Below is a small trained network, with its code and all its weights. Each question gives an input and a class and asks what happens when units are switched off, that is, made to give their printed mean instead of their output.

import numpy as np


def w(rows, s, z=0):
    codes = np.array(rows[::2]) - 128.0
    scale = np.full(codes.shape[1], s)
    scale[-1] = z or s
    return codes * scale


def norm(h):
    return h / np.sqrt((h * h).mean(-1, keepdims=True) + 1e-5)


def f(y):
    return np.maximum(y, 0)


def log_softmax(a):
    a = a - a.max(-1, keepdims=True)
    return a - np.log(np.exp(a).sum(-1, keepdims=True))


def net(x, mask):
    res = np.array(x, float).reshape(1, 5) / 4 @ E
    u = 0
    for l in range(2):
        y = f(norm(res) @ A[l][:, :-1].T + A[l][:, -1])
        res = res + np.where(mask[u : u + 14], y, B[l][:, -1]) @ B[l][:, :-1]
        u += 14
    return log_softmax(norm(res)[-1] @ U[:, :-1].T + U[:, -1])


A, B = {}, {}
E = w([
[187,232,97,195,135,81,110,117],'x0',
[122,118,81,130,119,109,202,83],'x1',
[67,159,220,203,90,160,157,90],'x2',
[149,75,158,173,216,94,137,81],'x3',
[50,192,116,90,246,122,153,163],'x4',
],0.012)
A[0] = w([
[97,198,86,86,51,191,158,145,10],'0.n1',
[177,90,141,181,26,129,114,132,93],'0.n2',
[69,180,187,189,82,201,174,101,23],'0.n3',
[89,149,137,132,172,106,147,131,95],'0.n4',
[170,127,171,123,164,134,148,118,60],'0.n5',
[169,228,100,185,112,82,151,134,36],'0.n6',
[121,169,114,95,81,151,137,155,31],'0.n7',
[103,121,96,121,108,95,220,75,49],'0.n8',
[79,149,55,111,63,107,206,97,96],'0.n9',
[128,143,212,128,140,152,7,192,54],'0.n10',
[85,58,155,67,113,183,183,131,52],'0.n11',
[55,202,115,120,173,149,152,174,56],'0.n12',
[121,110,161,167,177,129,110,51,84],'0.n13',
[139,121,116,113,136,100,207,55,75],'0.n14',
],0.013)
B[0] = w([
[130,125,216,110,111,56,22,241,172],'0.n1',
[104,177,139,29,151,90,156,60,255],'0.n2',
[48,157,87,205,51,85,244,178,196],'0.n3',
[118,142,130,82,110,96,146,66,180],'0.n4',
[116,120,113,134,128,93,114,119,130],'0.n5',
[67,137,66,182,156,193,12,84,204],'0.n6',
[136,103,168,129,130,76,71,168,142],'0.n7',
[186,126,159,139,165,237,154,140,159],'0.n8',
[186,164,189,114,170,221,129,172,207],'0.n9',
[194,175,133,158,173,244,191,140,194],'0.n10',
[71,152,66,192,145,162,10,85,194],'0.n11',
[124,154,151,20,137,81,149,51,217],'0.n12',
[108,121,153,164,130,68,138,170,177],'0.n13',
[184,143,170,140,170,191,135,165,169],'0.n14',
],0.011,0.0069)
A[1] = w([
[176,169,199,134,129,196,139,207,45],'1.n1',
[180,189,85,180,110,102,97,103,17],'1.n2',
[70,150,72,179,132,151,39,79,80],'1.n3',
[152,9,154,222,222,58,172,91,1],'1.n4',
[43,11,136,83,104,220,141,152,46],'1.n5',
[196,91,14,71,133,132,109,218,80],'1.n6',
[203,102,160,144,12,115,138,53,55],'1.n7',
[142,176,145,119,191,199,164,100,145],'1.n8',
[175,93,126,132,88,168,108,127,64],'1.n9',
[110,166,139,95,111,24,163,114,118],'1.n10',
[194,99,27,90,169,87,117,170,85],'1.n11',
[108,157,119,73,11,147,98,211,52],'1.n12',
[99,125,43,180,108,127,215,215,73],'1.n13',
[202,98,125,136,53,143,109,69,65],'1.n14',
],0.012,0.0071)
B[1] = w([
[197,68,124,148,147,138,148,142,185],'1.n1',
[90,163,96,142,188,160,108,152,167],'1.n2',
[117,16,100,138,114,132,66,127,197],'1.n3',
[180,204,139,100,85,85,55,242,181],'1.n4',
[133,248,59,209,188,127,78,90,173],'1.n5',
[76,125,167,205,63,118,205,138,203],'1.n6',
[74,146,113,54,223,137,163,132,173],'1.n7',
[179,76,101,102,74,151,138,108,254],'1.n8',
[115,137,138,127,168,142,143,122,142],'1.n9',
[144,50,120,93,90,130,119,122,194],'1.n10',
[77,133,184,177,68,153,168,100,199],'1.n11',
[189,125,146,139,191,51,105,168,195],'1.n12',
[141,27,98,138,74,114,133,103,146],'1.n13',
[103,135,119,87,190,138,166,107,164],'1.n14',
],0.013,0.0088)
U = w([
[85,155,59,176,163,151,38,74,147],'0',
[89,151,139,3,172,95,169,64,133],'1',
[63,124,162,201,61,95,207,136,129],'2',
[177,156,165,107,135,67,69,213,145],'3',
[217,143,127,152,165,221,177,118,126],'4',
[164,7,131,94,41,118,85,113,191],'5',
[136,69,120,128,143,105,133,121,1],'6',
],0.022,0.012)

Each question gives the input, the list of numbers given to net, and the class t.
The units are the neurons (one row each of A and B). Each row of codes is followed by its name. A weight is (code - 128) times the scale printed after its matrix; where a second scale follows, it is the last column's (A, B and U).
mask holds one flag per neuron, layer by layer. A switched-off neuron (its flag False) gives its mean, the last column of its row in B, instead of its output. The means were averaged over made-up inputs and are rounded, as every weight is.
A unit's drop is (log p(t) with every unit on - log p(t) with that unit switched off) / (log p(t) with every unit on - log p(t) with every unit switched off).
The circuit of an input: a set's keep is (log p(t) with only the set's units on - log p(t) with every unit switched off) / (log p(t) with every unit on - log p(t) with every unit switched off). Starting from the 12 units with the biggest drops (on a tie, the unit counted first), units are removed one at a time, each time the one whose removal leaves the highest keep (on an exact tie, the one counted first), for as long as the keep stays at least 0.8.
units of the circuit, in order: the units of the circuit, biggest drop first
unit that matters most: the unit with the biggest drop
k most important neurons: the k neurons with the biggest drops, biggest first
k most important neurons of layer l: the k neurons of layer l with the biggest drops, biggest first
input [3,-8,-6,-6,-5], class 4: most important neuron -> (0.n10)
input [-6,5,-6,6,4], class 0: units of the circuit, in order -> (1.n5, 0.n2)
input [-1,-3,3,-4,2], class 3: 2 most important neurons -> (0.n1, 1.n12)
input [6,6,0,3,-4], class 0: 4 most important neurons -> (0.n6, 0.n10, 1.n2, 1.n3)
input [-3,-6,4,4,5], class 4: 2 most important neurons of layer 0 -> (0.n10, 0.n2)
input [6,5,6,-8,8], class 1: 2 most important neurons -> (0.n12, 1.n4)
input [-5,8,0,-8,-6], class 3: units of the circuit, in order -> (0.n1, 1.n12)
input [1,6,3,6,-1], class 3: 2 most important neurons -> (1.n4, 0.n13)
input [8,-8,-6,-3,5], class 0: 2 most important neurons -> (0.n6, 0.n9)
input [-5,-5,5,5,0], class 0: 2 most important neurons -> (0.n11, 1.n5)
input [7,8,2,-8,4], class 3: 2 most important neurons -> (0.n1, 0.n9)
input [-2,5,-4,-8,7], class 3: 2 most important neurons of layer 0 -> (0.n1, 0.n2)
input [2,-2,-3,-1,3], class 5: 3 most important neurons -> (1.n10, 0.n12, 0.n2)
input [3,-4,5,4,4], class 2: units of the circuit, in order -> (0.n3)
input [2,-7,4,0,-6], class 4: 4 most important neurons -> (0.n10, 0.n12, 1.n1, 0.n4)
input [8,-3,-8,-1,-3], class 0: 2 most important neurons -> (0.n6, 1.n2)
input [4,-5,-5,0,-3], class 2: units of the circuit, in order -> (1.n6, 1.n11)
input [-1,-4,1,-2,3], class 4: 2 most important neurons of layer 0 -> (0.n10, 0.n2)
input [7,-2,-2,2,-7], class 0: 2 most important neurons -> (0.n6, 0.n12)
input [3,4,3,1,2], class 4: 2 most important neurons of layer 0 -> (0.n14, 0.n9)
input [-4,0,6,2,-6], class 1: unit that matters most -> 0.n2
input [7,0,7,-4,2], class 0: 2 most important neurons -> (0.n6, 1.n6)
input [0,-1,2,-4,-3], class 3: 2 most important neurons of layer 0 -> (0.n1, 0.n12)
input [-6,-7,4,-4,-7], class 1: 3 most important neurons of layer 0 -> (0.n2, 0.n6, 0.n9)
input [7,8,-2,3,5], class 4: 3 most important neurons of layer 0 -> (0.n14, 0.n11, 0.n8)
